Below is a small trained network, with its code and all its weights. Each question gives an input and a class and asks what happens when units are switched off, that is, made to give their printed mean instead of their output.

import numpy as np


def w(rows, s, z=0):
    codes = np.array(rows[::2]) - 128.0
    scale = np.full(codes.shape[1], s)
    scale[-1] = z or s
    return codes * scale


def f(y):
    return np.maximum(y, 0)


def log_softmax(a):
    a = a - a.max(-1, keepdims=True)
    return a - np.log(np.exp(a).sum(-1, keepdims=True))


def net(x, mask):
    res = np.array(x, float).reshape(1, 4) / 4 @ E
    y = f(res @ A[0][:, :-1].T + A[0][:, -1])
    res = res + np.where(mask, y, B[0][:, -1]) @ B[0][:, :-1]
    return log_softmax(res[-1] @ U[:, :-1].T + U[:, -1])


A, B = {}, {}
E = w([
[44,176,173,29],'x0',
[199,225,23,90],'x1',
[119,2,42,84],'x2',
[115,127,113,142],'x3',
],0.0082)
A[0] = w([
[144,85,90,137,176],'n1',
[171,69,83,102,204],'n2',
[135,104,232,116,87],'n3',
[81,42,65,61,135],'n4',
[143,217,53,89,65],'n5',
[171,151,100,99,108],'n6',
[97,71,160,136,122],'n7',
[109,71,58,54,92],'n8',
[106,194,51,156,54],'n9',
[231,177,129,88,19],'n10',
[145,167,168,107,107],'n11',
[175,109,125,219,153],'n12',
[103,225,180,180,190],'n13',
[201,109,137,181,133],'n14',
[138,151,110,85,45],'n15',
[136,80,207,124,31],'n16',
[97,250,171,169,139],'n17',
[141,227,58,133,29],'n18',
[78,140,177,42,156],'n19',
[191,159,179,203,134],'n20',
[179,182,62,53,2],'n21',
[144,164,58,38,8],'n22',
[54,167,156,46,166],'n23',
[71,103,166,193,12],'n24',
[177,76,138,162,148],'n25',
[162,131,103,94,50],'n26',
[34,93,210,172,88],'n27',
[96,155,115,99,56],'n28',
[111,92,156,167,50],'n29',
[93,92,160,124,36],'n30',
],0.012,0.0019)
B[0] = w([
[113,180,135,96,187],'n1',
[66,216,170,126,211],'n2',
[164,99,97,193,205],'n3',
[30,236,177,163,247],'n4',
[117,105,127,192,230],'n5',
[138,127,167,184,178],'n6',
[133,140,120,209,199],'n7',
[41,173,209,188,223],'n8',
[116,104,88,171,189],'n9',
[115,110,119,175,196],'n10',
[84,183,113,110,174],'n11',
[120,151,4,66,206],'n12',
[89,182,149,149,243],'n13',
[105,119,32,18,193],'n14',
[136,49,94,157,160],'n15',
[161,112,97,179,192],'n16',
[70,177,171,146,251],'n17',
[182,76,123,175,220],'n18',
[126,121,24,74,230],'n19',
[2,192,109,117,206],'n20',
[151,121,116,179,221],'n21',
[130,101,93,179,209],'n22',
[120,64,69,56,239],'n23',
[151,125,111,206,194],'n24',
[126,142,96,117,185],'n25',
[139,89,144,183,160],'n26',
[146,103,78,177,254],'n27',
[139,102,32,117,160],'n28',
[156,119,121,164,174],'n29',
[143,113,82,179,178],'n30',
],0.0069,0.0091)
U = w([
[73,191,177,127,41],'0',
[172,63,126,189,47],'1',
[112,130,117,104,254],'2',
[110,110,61,54,145],'3',
[178,145,205,113,229],'4',
[219,64,173,1,15],'5',
],0.0095,0.0056)

Each question gives the input, the list of numbers given to net, and the class t.
The units are the neurons (one row each of A and B). Each row of codes is followed by its name. A weight is (code - 128) times the scale printed after its matrix; where a second scale follows, it is the last column's (A, B and U).
mask holds one flag per neuron, in row order. A switched-off neuron (its flag False) gives its mean, the last column of its row in B, instead of its output. The means were averaged over made-up inputs and are rounded, as every weight is.
A unit's drop is (log p(t) with every unit on - log p(t) with that unit switched off) / (log p(t) with every unit on - log p(t) with every unit switched off).
The circuit of an input: a set's keep is (log p(t) with only the set's units on - log p(t) with every unit switched off) / (log p(t) with every unit on - log p(t) with every unit switched off). Starting from the 12 units with the biggest drops (on a tie, the unit counted first), units are removed one at a time, each time the one whose removal leaves the highest keep (on an exact tie, the one counted first), for as long as the keep stays at least 0.8.
units of the circuit, in order: the units of the circuit, biggest drop first
most important unit: the unit with the biggest drop
top k neurons: the k neurons with the biggest drops, biggest first
drop of u: that unit's drop, to one decimal
input [-5,-4,8,-4], class 0: units of the circuit, in order => n4; n2
input [7,-1,-4,4], class 3: units of the circuit, in order => n23; n19
input [-4,-3,2,-1], class 3: units of the circuit, in order => n12; n14; n8
input [8,1,-4,-5], class 3: units of the circuit, in order => n23; n19
input [-8,-7,6,5], class 3: units of the circuit, in order => n12
input [0,-4,6,-6], class 0: units of the circuit, in order => n4; n8
input [-1,-2,-2,-1], class 4: top 2 neurons => n19; n23
input [-8,-7,-3,5], class 3: units of the circuit, in order => n12; n14
input [8,8,-4,-5], class 1: top 2 neurons => n18; n5
input [2,7,6,-3], class 1: units of the circuit, in order => n22; n21; n5
input [8,6,-4,1], class 3: top 2 neurons => n23; n19
input [7,7,-4,5], class 1: drop of n5 => 0.2
input [0,4,7,4], class 0: drop of n4 => 0.1
input [4,4,-2,4], class 1: drop of n3 => -0.1
input [-4,8,-4,0], class 1: most important unit => n18
